Below is a small trained network, with its code and all its weights. Each question gives an input and a class and asks what happens when units are switched off, that is, made to give their printed mean instead of their output.

import numpy as np


def w(rows, s, z=0):
    codes = np.array(rows[::2]) - 128.0
    scale = np.full(codes.shape[1], s)
    scale[-1] = z or s
    return codes * scale


def norm(h):
    return h / np.sqrt((h * h).mean(-1, keepdims=True) + 1e-5)


def f(y):
    return y / 2 * (1 + np.tanh(0.7978845608 * (y + 0.044715 * y**3)))


def log_softmax(a):
    a = a - a.max(-1, keepdims=True)
    return a - np.log(np.exp(a).sum(-1, keepdims=True))


def net(x, mask):
    res = np.array(x, float).reshape(1, 6) / 4 @ E
    u = 0
    for l in range(3):
        y = f(norm(res) @ A[l][:, :-1].T + A[l][:, -1])
        res = res + np.where(mask[u : u + 9], y, B[l][:, -1]) @ B[l][:, :-1]
        u += 9
    return log_softmax(norm(res)[-1] @ U[:, :-1].T + U[:, -1])


A, B = {}, {}
E = w([
[136,97,135,143,165,189],'x0',
[111,197,103,109,120,176],'x1',
[118,187,7,144,190,125],'x2',
[104,119,69,82,166,85],'x3',
[87,80,163,107,182,198],'x4',
[75,193,129,175,153,92],'x5',
],0.011)
A[0] = w([
[71,107,64,98,170,125,109],'0.n0',
[141,105,11,156,92,128,92],'0.n1',
[172,186,155,143,3,115,3],'0.n2',
[98,145,131,138,154,235,18],'0.n3',
[136,156,131,144,170,233,67],'0.n4',
[95,157,148,67,181,98,69],'0.n5',
[154,47,186,101,181,162,96],'0.n6',
[133,174,163,215,165,41,19],'0.n7',
[162,189,32,140,155,89,88],'0.n8',
],0.012,0.0056)
B[0] = w([
[132,185,99,88,100,120,202],'0.n0',
[198,179,151,117,170,142,199],'0.n1',
[160,201,225,82,48,112,208],'0.n2',
[116,184,92,132,112,197,179],'0.n3',
[68,170,130,139,129,226,196],'0.n4',
[57,141,79,123,43,113,140],'0.n5',
[134,91,77,165,63,137,251],'0.n6',
[3,112,182,234,146,102,171],'0.n7',
[202,56,109,152,221,82,254],'0.n8',
],0.011,0.0059)
A[1] = w([
[140,172,172,98,73,95,39],'1.n0',
[129,165,133,136,144,141,67],'1.n1',
[138,138,70,150,138,135,81],'1.n2',
[181,82,158,128,66,129,126],'1.n3',
[159,183,212,54,102,123,62],'1.n4',
[134,153,122,41,131,100,98],'1.n5',
[182,121,90,140,197,97,2],'1.n6',
[89,155,156,182,140,120,33],'1.n7',
[106,165,154,95,167,249,62],'1.n8',
],0.013,0.0049)
B[1] = w([
[180,176,211,142,133,122,186],'1.n0',
[162,100,140,141,98,122,127],'1.n1',
[180,134,132,104,126,81,160],'1.n2',
[160,68,196,45,129,114,255],'1.n3',
[204,221,153,118,64,143,207],'1.n4',
[66,191,151,110,100,66,160],'1.n5',
[160,153,110,85,245,147,200],'1.n6',
[108,97,125,227,63,94,140],'1.n7',
[160,140,33,254,14,200,225],'1.n8',
],0.0083,0.0059)
A[2] = w([
[142,121,178,113,148,116,90],'2.n0',
[95,152,115,155,171,232,129],'2.n1',
[119,72,158,138,104,190,98],'2.n2',
[136,26,179,182,150,129,127],'2.n3',
[176,51,117,127,93,126,43],'2.n4',
[122,15,156,76,102,156,2],'2.n5',
[114,86,182,136,97,182,59],'2.n6',
[108,137,99,148,116,251,87],'2.n7',
[24,149,86,50,142,109,7],'2.n8',
],0.012,0.004)
B[2] = w([
[137,147,146,106,109,176,153],'2.n0',
[241,38,77,186,73,121,229],'2.n1',
[167,90,78,68,130,148,215],'2.n2',
[55,65,158,87,143,168,225],'2.n3',
[27,113,161,64,165,156,188],'2.n4',
[103,102,149,109,254,208,232],'2.n5',
[199,138,67,64,213,112,203],'2.n6',
[214,104,48,232,12,148,254],'2.n7',
[58,191,112,86,93,205,146],'2.n8',
],0.0087,0.0051)
U = w([
[173,111,54,208,46,213,218],'0',
[179,174,229,111,40,126,234],'1',
[127,50,153,48,137,209,127],'2',
[32,118,174,249,117,79,69],'3',
[38,195,82,82,94,138,2],'4',
[191,170,72,135,232,85,158],'5',
],0.02,0.0039)

Each question gives the input, the list of numbers given to net, and the class t.
The units are the neurons (one row each of A and B). Each row of codes is followed by its name. A weight is (code - 128) times the scale printed after its matrix; where a second scale follows, it is the last column's (A, B and U).
mask holds one flag per neuron, layer by layer. A switched-off neuron (its flag False) gives its mean, the last column of its row in B, instead of its output. The means were averaged over made-up inputs and are rounded, as every weight is.
A unit's drop is (log p(t) with every unit on - log p(t) with that unit switched off) / (log p(t) with every unit on - log p(t) with every unit switched off).
The circuit of an input: a set's keep is (log p(t) with only the set's units on - log p(t) with every unit switched off) / (log p(t) with every unit on - log p(t) with every unit switched off). Starting from the 12 units with the biggest drops (on a tie, the unit counted first), units are removed one at a time, each time the one whose removal leaves the highest keep (on an exact tie, the one counted first), for as long as the keep stays at least 0.8.
units of the circuit, in order: the units of the circuit, biggest drop first
most important unit: the unit with the biggest drop
k most important neurons: the k neurons with the biggest drops, biggest first
k most important neurons of layer l: the k neurons of layer l with the biggest drops, biggest first
drop of u: that unit's drop, to one decimal
input [-7,-1,5,-1,-7,-1], class 5: units of the circuit, in order -> 0.n8
input [8,-4,-2,-3,-1,3], class 2: 3 most important neurons -> 0.n6, 1.n8, 2.n3
input [7,5,7,-4,-5,0], class 5: 2 most important neurons -> 0.n8, 1.n6
input [6,2,8,5,4,1], class 0: 2 most important neurons -> 0.n4, 1.n8
input [2,1,-3,2,0,3], class 3: 2 most important neurons -> 1.n3, 0.n4
input [-7,-3,6,-8,2,-3], class 5: 3 most important neurons -> 0.n8, 0.n1, 1.n6
input [-2,-4,-7,2,5,8], class 2: 2 most important neurons -> 2.n3, 1.n5
input [-2,7,-3,7,-2,-3], class 4: 2 most important neurons of layer 0 -> 0.n2, 0.n5
input [1,-3,0,5,5,8], class 4: 2 most important neurons of layer 0 -> 0.n0, 0.n5
input [-5,-3,4,0,7,7], class 3: 2 most important neurons -> 0.n7, 1.n7
input [-6,0,-1,3,5,7], class 3: 2 most important neurons -> 0.n7, 1.n7
input [1,-3,-4,4,-5,-5], class 2: 2 most important neurons of layer 0 -> 0.n0, 0.n1
input [-1,3,0,-5,-2,5], class 3: 2 most important neurons of layer 1 -> 1.n7, 1.n3
input [-8,8,-6,-6,8,-3], class 0: most important unit -> 1.n8
input [0,6,-5,5,7,1], class 0: drop of 1.n0 -> 0.0
input [7,3,-8,1,-4,-2], class 2: drop of 0.n0 -> 0.3
input [-1,-2,4,-7,-3,2], class 3: drop of 0.n7 -> 0.7
